Below are the code and all the weights of a small trained network. Each question names an input and a class and asks about switching units off, where a switched-off unit gives its printed mean instead of its output.

import numpy as np


def w(rows, s, z=0):
    codes = np.array(rows[::2]) - 128.0
    scale = np.full(codes.shape[1], s)
    scale[-1] = z or s
    return codes * scale


def f(y):
    return y / 2 * (1 + np.tanh(0.7978845608 * (y + 0.044715 * y**3)))


def log_softmax(a):
    a = a - a.max(-1, keepdims=True)
    return a - np.log(np.exp(a).sum(-1, keepdims=True))


def net(x, mask):
    res = np.array(x, float).reshape(1, 5) / 4 @ E
    y = f(res @ A[0][:, :-1].T + A[0][:, -1])
    res = res + np.where(mask, y, B[0][:, -1]) @ B[0][:, :-1]
    return log_softmax(res[-1] @ U[:, :-1].T + U[:, -1])


A, B = {}, {}
E = w([
[190,2,60,156,131,72],'x0',
[157,165,109,120,80,35],'x1',
[163,159,173,185,164,133],'x2',
[97,93,167,194,36,168],'x3',
[39,207,18,171,201,122],'x4',
],0.0086)
A[0] = w([
[176,140,223,87,135,144,111],'n0',
[119,205,79,140,235,110,196],'n1',
[172,114,232,101,89,126,183],'n2',
[118,203,129,211,31,126,171],'n3',
[93,202,131,163,245,154,123],'n4',
[184,105,233,74,111,125,159],'n5',
[156,160,68,120,190,62,125],'n6',
[106,162,118,122,168,138,50],'n7',
[156,182,170,68,129,168,155],'n8',
[90,183,113,167,64,119,110],'n9',
[95,131,142,170,9,140,147],'n10',
[144,169,193,82,147,144,144],'n11',
[161,121,82,101,165,9,126],'n12',
[66,162,83,115,209,180,162],'n13',
[168,173,56,103,169,23,168],'n14',
[114,122,165,178,59,79,134],'n15',
[88,180,153,192,31,109,123],'n16',
[133,166,212,98,93,141,164],'n17',
[93,174,66,100,255,99,255],'n18',
[135,168,151,149,93,153,178],'n19',
[123,146,207,122,60,124,203],'n20',
[157,34,147,184,100,123,188],'n21',
[202,1,156,190,115,118,111],'n22',
[159,57,179,194,119,101,193],'n23',
[165,13,165,163,111,128,137],'n24',
[94,194,137,168,224,156,131],'n25',
],0.0093,0.0047)
B[0] = w([
[100,119,189,55,203,127,173],'n0',
[196,219,96,194,182,78,232],'n1',
[101,86,190,45,154,166,207],'n2',
[119,125,204,159,44,79,183],'n3',
[211,226,186,230,201,189,222],'n4',
[107,96,163,31,186,155,201],'n5',
[136,170,68,121,121,48,181],'n6',
[196,134,125,122,172,149,147],'n7',
[94,173,171,123,178,80,169],'n8',
[128,163,163,177,72,80,156],'n9',
[54,90,133,162,59,171,187],'n10',
[99,195,179,102,190,96,164],'n11',
[133,119,58,62,100,49,179],'n12',
[112,169,92,215,199,166,222],'n13',
[123,158,85,90,119,17,197],'n14',
[143,90,199,136,87,139,162],'n15',
[82,120,199,201,29,135,174],'n16',
[77,138,217,98,141,116,181],'n17',
[128,206,58,191,169,87,252],'n18',
[104,118,207,136,110,124,163],'n19',
[71,113,213,97,109,167,193],'n20',
[183,32,114,116,88,201,200],'n21',
[255,64,56,99,101,191,212],'n22',
[212,91,162,75,93,183,193],'n23',
[203,44,80,84,146,199,201],'n24',
[180,187,200,211,168,213,212],'n25',
],0.0091,0.012)
U = w([
[9,66,40,145,155,207,208],'0',
[74,119,172,160,13,151,141],'1',
[68,118,183,45,195,167,46],'2',
[233,24,109,89,103,200,109],'3',
[130,148,46,89,129,41,183],'4',
[183,186,131,205,190,166,2],'5',
],0.011,0.0036)

Each question gives the input, the list of numbers given to net, and the class t.
The units are the neurons (one row each of A and B). Each row of codes is followed by its name. A weight is (code - 128) times the scale printed after its matrix; where a second scale follows, it is the last column's (A, B and U).
mask holds one flag per neuron, in row order. A switched-off neuron (its flag False) gives its mean, the last column of its row in B, instead of its output. The means were averaged over made-up inputs and are rounded, as every weight is.
A unit's drop is (log p(t) with every unit on - log p(t) with that unit switched off) / (log p(t) with every unit on - log p(t) with every unit switched off).
The circuit of an input: a set's keep is (log p(t) with only the set's units on - log p(t) with every unit switched off) / (log p(t) with every unit on - log p(t) with every unit switched off). Starting from the 12 units with the biggest drops (on a tie, the unit counted first), units are removed one at a time, each time the one whose removal leaves the highest keep (on an exact tie, the one counted first), for as long as the keep stays at least 0.8.
circuit, biggest first: the units of the circuit, biggest drop first
k most important neurons: the k neurons with the biggest drops, biggest first
drop when u is switched off: that unit's drop, to one decimal
input [-2,-7,0,-8,-4], class 2: circuit, biggest first	[n0, n5]
input [-2,-7,-5,-6,-3], class 2: circuit, biggest first	[n1, n22]
input [-6,5,-1,-8,-1], class 4: circuit, biggest first	[n14, n12]
input [0,7,5,-4,4], class 4: circuit, biggest first	[n14]
input [4,-3,-1,-1,2], class 4: 2 most important neurons	[n4, n25]
input [2,8,5,-3,8], class 4: 3 most important neurons	[n14, n12, n6]
input [-7,7,1,0,-2], class 1: 2 most important neurons	[n16, n3]
input [-7,-8,3,8,3], class 1: 2 most important neurons	[n16, n3]
input [-8,4,0,6,6], class 1: 3 most important neurons	[n16, n3, n10]
input [1,0,0,-6,-4], class 2: 2 most important neurons	[n1, n5]
input [-4,8,-1,7,-7], class 1: 3 most important neurons	[n16, n10, n3]
input [-6,1,0,1,0], class 1: drop when n5 is switched off	0.1
input [1,6,1,8,-1], class 1: drop when n16 is switched off	0.2
input [-2,-6,-6,0,-1], class 0: drop when n18 is switched off	-0.1
